Below is a small trained network, with its code and all its weights. Each question gives an input and a class and asks what happens when units are switched off, that is, made to give their printed mean instead of their output.

import numpy as np


def w(rows, s, z=0):
    codes = np.array(rows[::2]) - 128.0
    scale = np.full(codes.shape[1], s)
    scale[-1] = z or s
    return codes * scale


def f(y):
    return np.maximum(y, 0)


def log_softmax(a):
    a = a - a.max(-1, keepdims=True)
    return a - np.log(np.exp(a).sum(-1, keepdims=True))


def net(x, mask):
    res = np.array(x, float).reshape(1, 5) / 4 @ E
    y = f(res @ A[0][:, :-1].T + A[0][:, -1])
    res = res + np.where(mask, y, B[0][:, -1]) @ B[0][:, :-1]
    return log_softmax(res[-1] @ U[:, :-1].T + U[:, -1])


A, B = {}, {}
E = w([
[234,141,167,195,41,93,197,112],'x0',
[78,152,166,97,143,79,72,201],'x1',
[152,111,61,81,58,96,116,191],'x2',
[107,156,10,239,110,141,159,114],'x3',
[136,75,115,127,138,255,90,231],'x4',
],0.0096)
A[0] = w([
[113,134,103,101,165,110,113,65,126],'n0',
[118,109,171,62,134,107,111,190,233],'n1',
[175,106,141,174,130,189,182,92,91],'n2',
[142,169,153,219,90,72,210,49,149],'n3',
[172,167,134,170,116,148,200,82,205],'n4',
[134,151,150,179,163,40,182,101,48],'n5',
[78,155,146,152,96,72,133,82,164],'n6',
[179,152,125,123,111,123,158,137,73],'n7',
[128,136,196,98,185,163,114,146,113],'n8',
[39,125,121,88,186,168,94,155,252],'n9',
[116,114,244,91,164,155,87,144,67],'n10',
[133,138,196,58,160,138,101,139,51],'n11',
[175,106,134,172,120,178,198,102,62],'n12',
[165,132,132,87,15,67,143,161,163],'n13',
[105,136,115,66,176,107,87,110,115],'n14',
[116,136,85,198,130,172,109,178,98],'n15',
[128,180,135,148,116,63,128,100,93],'n16',
[160,139,129,137,150,138,135,128,83],'n17',
],0.011,0.0032)
B[0] = w([
[73,149,118,109,187,76,161,86,172],'n0',
[160,45,175,98,176,165,37,113,224],'n1',
[147,65,51,193,74,137,198,82,194],'n2',
[188,183,175,141,138,96,221,177,251],'n3',
[158,101,115,185,92,104,229,120,215],'n4',
[150,213,201,151,159,83,170,156,189],'n5',
[115,183,158,97,214,84,147,144,187],'n6',
[162,114,83,90,101,134,143,83,160],'n7',
[54,85,192,203,126,105,82,91,197],'n8',
[36,172,90,155,142,109,76,117,254],'n9',
[124,100,254,194,103,119,63,96,219],'n10',
[148,76,212,139,154,131,76,69,200],'n11',
[156,59,90,169,57,143,169,76,193],'n12',
[239,106,124,32,151,143,133,172,212],'n13',
[93,86,113,100,139,133,122,23,196],'n14',
[79,137,79,180,91,181,125,242,192],'n15',
[141,194,204,93,194,102,131,142,179],'n16',
[121,118,109,112,105,128,161,137,138],'n17',
],0.0075,0.013)
U = w([
[202,89,126,2,141,135,71,156,212],'0',
[102,101,203,144,157,136,51,87,5],'1',
[160,214,159,128,162,77,175,133,147],'2',
[78,150,42,162,128,203,70,231,209],'3',
[48,155,26,88,182,110,99,53,186],'4',
[165,79,77,181,72,162,175,111,48],'5',
],0.0099,0.0022)

Each question gives the input, the list of numbers given to net, and the class t.
The units are the neurons (one row each of A and B). Each row of codes is followed by its name. A weight is (code - 128) times the scale printed after its matrix; where a second scale follows, it is the last column's (A, B and U).
mask holds one flag per neuron, in row order. A switched-off neuron (its flag False) gives its mean, the last column of its row in B, instead of its output. The means were averaged over made-up inputs and are rounded, as every weight is.
A unit's drop is (log p(t) with every unit on - log p(t) with that unit switched off) / (log p(t) with every unit on - log p(t) with every unit switched off).
The circuit of an input: a set's keep is (log p(t) with only the set's units on - log p(t) with every unit switched off) / (log p(t) with every unit on - log p(t) with every unit switched off). Starting from the 12 units with the biggest drops (on a tie, the unit counted first), units are removed one at a time, each time the one whose removal leaves the highest keep (on an exact tie, the one counted first), for as long as the keep stays at least 0.8.
circuit, biggest first: the units of the circuit, biggest drop first
k most important neurons: the k neurons with the biggest drops, biggest first
drop when u is switched off: that unit's drop, to one decimal
input [7,4,0,-4,2], class 0: circuit, biggest first : [n13]
input [3,-4,2,-4,4], class 5: circuit, biggest first : [n2, n12]
input [-3,7,-2,2,-5], class 4: 3 most important neurons : [n3, n14, n10]
input [-6,-5,-5,-2,-6], class 2: 2 most important neurons : [n5, n1]
input [-8,-1,-5,2,7], class 3: 2 most important neurons : [n15, n9]
input [4,0,-7,2,1], class 5: 3 most important neurons : [n2, n12, n4]
input [-2,8,-7,5,1], class 3: 2 most important neurons : [n15, n11]
input [0,5,-7,3,7], class 3: drop when n15 is switched off : 0.4
input [-4,-3,4,4,-1], class 3: drop when n14 is switched off : 0.2
input [-5,-5,8,7,-1], class 3: drop when n15 is switched off : 0.1
